Here is a tiny trained network, its code and every weight. The questions are about switching its units off for an input and a target symbol, where a switched-off unit gives its printed mean instead of its output.

import numpy as np


def w(rows, s, z=0):
    codes = np.array(rows[::2]) - 128.0
    scale = np.full(codes.shape[1], s)
    scale[-1] = z or s
    return codes * scale


def norm(h):
    return h / np.sqrt((h * h).mean(-1, keepdims=True) + 1e-5)


def f(y):
    return np.maximum(y, 0)


def softmax(a):
    e = np.exp(a - a.max(-1, keepdims=True))
    return e / e.sum(-1, keepdims=True)


def log_softmax(a):
    a = a - a.max(-1, keepdims=True)
    return a - np.log(np.exp(a).sum(-1, keepdims=True))


def net(x, mask):
    ids = ['ΓΘΠαβεηλτψ'.index(c) for c in x.split()]
    T = len(ids)
    res = E[ids] + P[:T]
    r = norm(res)
    for j in range(3):
        rows = slice(2 * j, 2 * j + 2)
        q, k, v = (r @ M[0][rows].T for M in (Q, K, V))
        z = softmax(np.where(np.tri(T) > 0, q @ k.T / 2**0.5, -1e9)) @ v
        o = O[0][rows]
        res = res + np.where(mask[j], z, o[:, -1]) @ o[:, :-1]
    y = f(norm(res) @ A[0][:, :-1].T + A[0][:, -1])
    res = res + np.where(mask[3:19], y, B[0][:, -1]) @ B[0][:, :-1]
    return log_softmax(norm(res)[-1] @ U[:, :-1].T + U[:, -1])


Q, K, V, O, A, B = {}, {}, {}, {}, {}, {}
E = w([
[104,100,213],'Γ',
[114,111,211],'Θ',
[79,109,137],'Π',
[106,114,123],'α',
[160,164,6],'β',
[133,80,144],'ε',
[21,70,220],'η',
[110,118,96],'λ',
[63,106,90],'τ',
[86,92,76],'ψ',
],0.015)
P = w([
[114,215,221],'0',
[3,82,70],'1',
[187,155,170],'2',
[20,65,71],'3',
[189,153,165],'4',
[52,64,76],'5',
],0.0057)
Q[0] = w([
[130,156,182],'h1',
[157,165,151],'h1',
[84,130,156],'h2',
[185,174,102],'h2',
[7,107,94],'h3',
[148,165,126],'h3',
],0.018)
K[0] = w([
[117,145,206],'h1',
[64,109,194],'h1',
[163,125,138],'h2',
[96,153,131],'h2',
[51,244,145],'h3',
[95,7,124],'h3',
],0.011)
V[0] = w([
[98,75,228],'h1',
[112,79,66],'h1',
[216,155,128],'h2',
[184,35,105],'h2',
[2,108,112],'h3',
[95,180,152],'h3',
],0.0098)
O[0] = w([
[56,125,80,98],'h1',
[45,173,145,181],'h1',
[101,85,63,35],'h2',
[87,203,120,93],'h2',
[55,254,117,254],'h3',
[148,187,71,193],'h3',
],0.0072,0.0066)
A[0] = w([
[146,189,103,139],'n1',
[48,146,85,101],'n2',
[39,176,185,75],'n3',
[93,2,92,125],'n4',
[86,140,219,97],'n5',
[83,68,68,254],'n6',
[126,173,132,117],'n7',
[141,140,128,126],'n8',
[40,152,141,94],'n9',
[83,201,127,160],'n10',
[123,39,175,76],'n11',
[159,191,154,137],'n12',
[107,156,47,194],'n13',
[85,163,30,81],'n14',
[205,140,148,120],'n15',
[101,113,114,46],'n16',
],0.01,0.0032)
B[0] = w([
[120,144,128,183],'n1',
[235,168,42,210],'n2',
[187,92,107,251],'n3',
[154,130,167,157],'n4',
[81,98,3,194],'n5',
[178,104,213,176],'n6',
[77,117,177,174],'n7',
[126,158,132,135],'n8',
[152,169,68,225],'n9',
[149,74,197,253],'n10',
[103,147,155,153],'n11',
[118,91,111,179],'n12',
[120,84,50,197],'n13',
[137,58,158,193],'n14',
[120,207,112,142],'n15',
[90,85,94,131],'n16',
],0.0055,0.0083)
U = w([
[97,63,123,76],'Γ',
[231,49,94,8],'Θ',
[108,174,106,34],'Π',
[136,154,91,77],'α',
[180,63,211,243],'β',
[121,147,99,185],'ε',
[80,114,118,135],'η',
[122,170,66,156],'λ',
[131,254,206,179],'τ',
[19,164,148,4],'ψ',
],0.012,0.0037)

Each question gives the input, a string of symbols that net reads in full, and the target symbol t.
The units are the heads (2 rows each of Q, K, V and O) and the neurons (one row each of A and B). Each row of codes is followed by its name. A weight is (code - 128) times the scale printed after its matrix; where a second scale follows, it is the last column's (O, A, B and U).
mask holds one flag per unit, heads first, then neurons. A switched-off unit (its flag False) gives its mean, the last column of its rows in O or B, instead of its output. The means were averaged over made-up inputs and are rounded, as every weight is.
A unit's drop is (log p(t) with every unit on - log p(t) with that unit switched off) / (log p(t) with every unit on - log p(t) with every unit switched off).
The circuit of an input: a set's keep is (log p(t) with only the set's units on - log p(t) with every unit switched off) / (log p(t) with every unit on - log p(t) with every unit switched off). Starting from the 12 units with the biggest drops (on a tie, the unit counted first), units are removed one at a time, each time the one whose removal leaves the highest keep (on an exact tie, the one counted first), for as long as the keep stays at least 0.8.
circuit, biggest first: the units of the circuit, biggest drop first
unit that matters most: the unit with the biggest drop
which heads matter: for each layer, one digit per head in row order, 1 if its drop is at least 0.15 and else 0, layers parted by /
drop of u: that unit's drop, to one decimal
input β Γ ε η λ, target τ: circuit, biggest first -> h1; n2; n3
input Θ λ λ η ε λ, target Θ: which heads matter -> 001
input β τ Γ η, target β: which heads matter -> 101
input λ α α ε, target λ: which heads matter -> 011
input λ Γ β β Γ Γ, target λ: unit that matters most -> h3
input β τ ε Γ Γ Π, target β: which heads matter -> 101
input η λ Π Π λ, target τ: which heads matter -> 100
input Θ Γ α η α λ, target Θ: circuit, biggest first -> h3; n6
input λ β α Θ, target λ: which heads matter -> 000
input β α ψ α, target β: which heads matter -> 001
input β β η ε, target β: which heads matter -> 001
input β Θ η λ, target β: drop of h1 -> 0.2
input λ β η ε, target λ: drop of n3 -> 0.1
input β ψ ψ α β λ, target β: drop of h3 -> 0.7
input η λ Π, target λ: unit that matters most -> h1
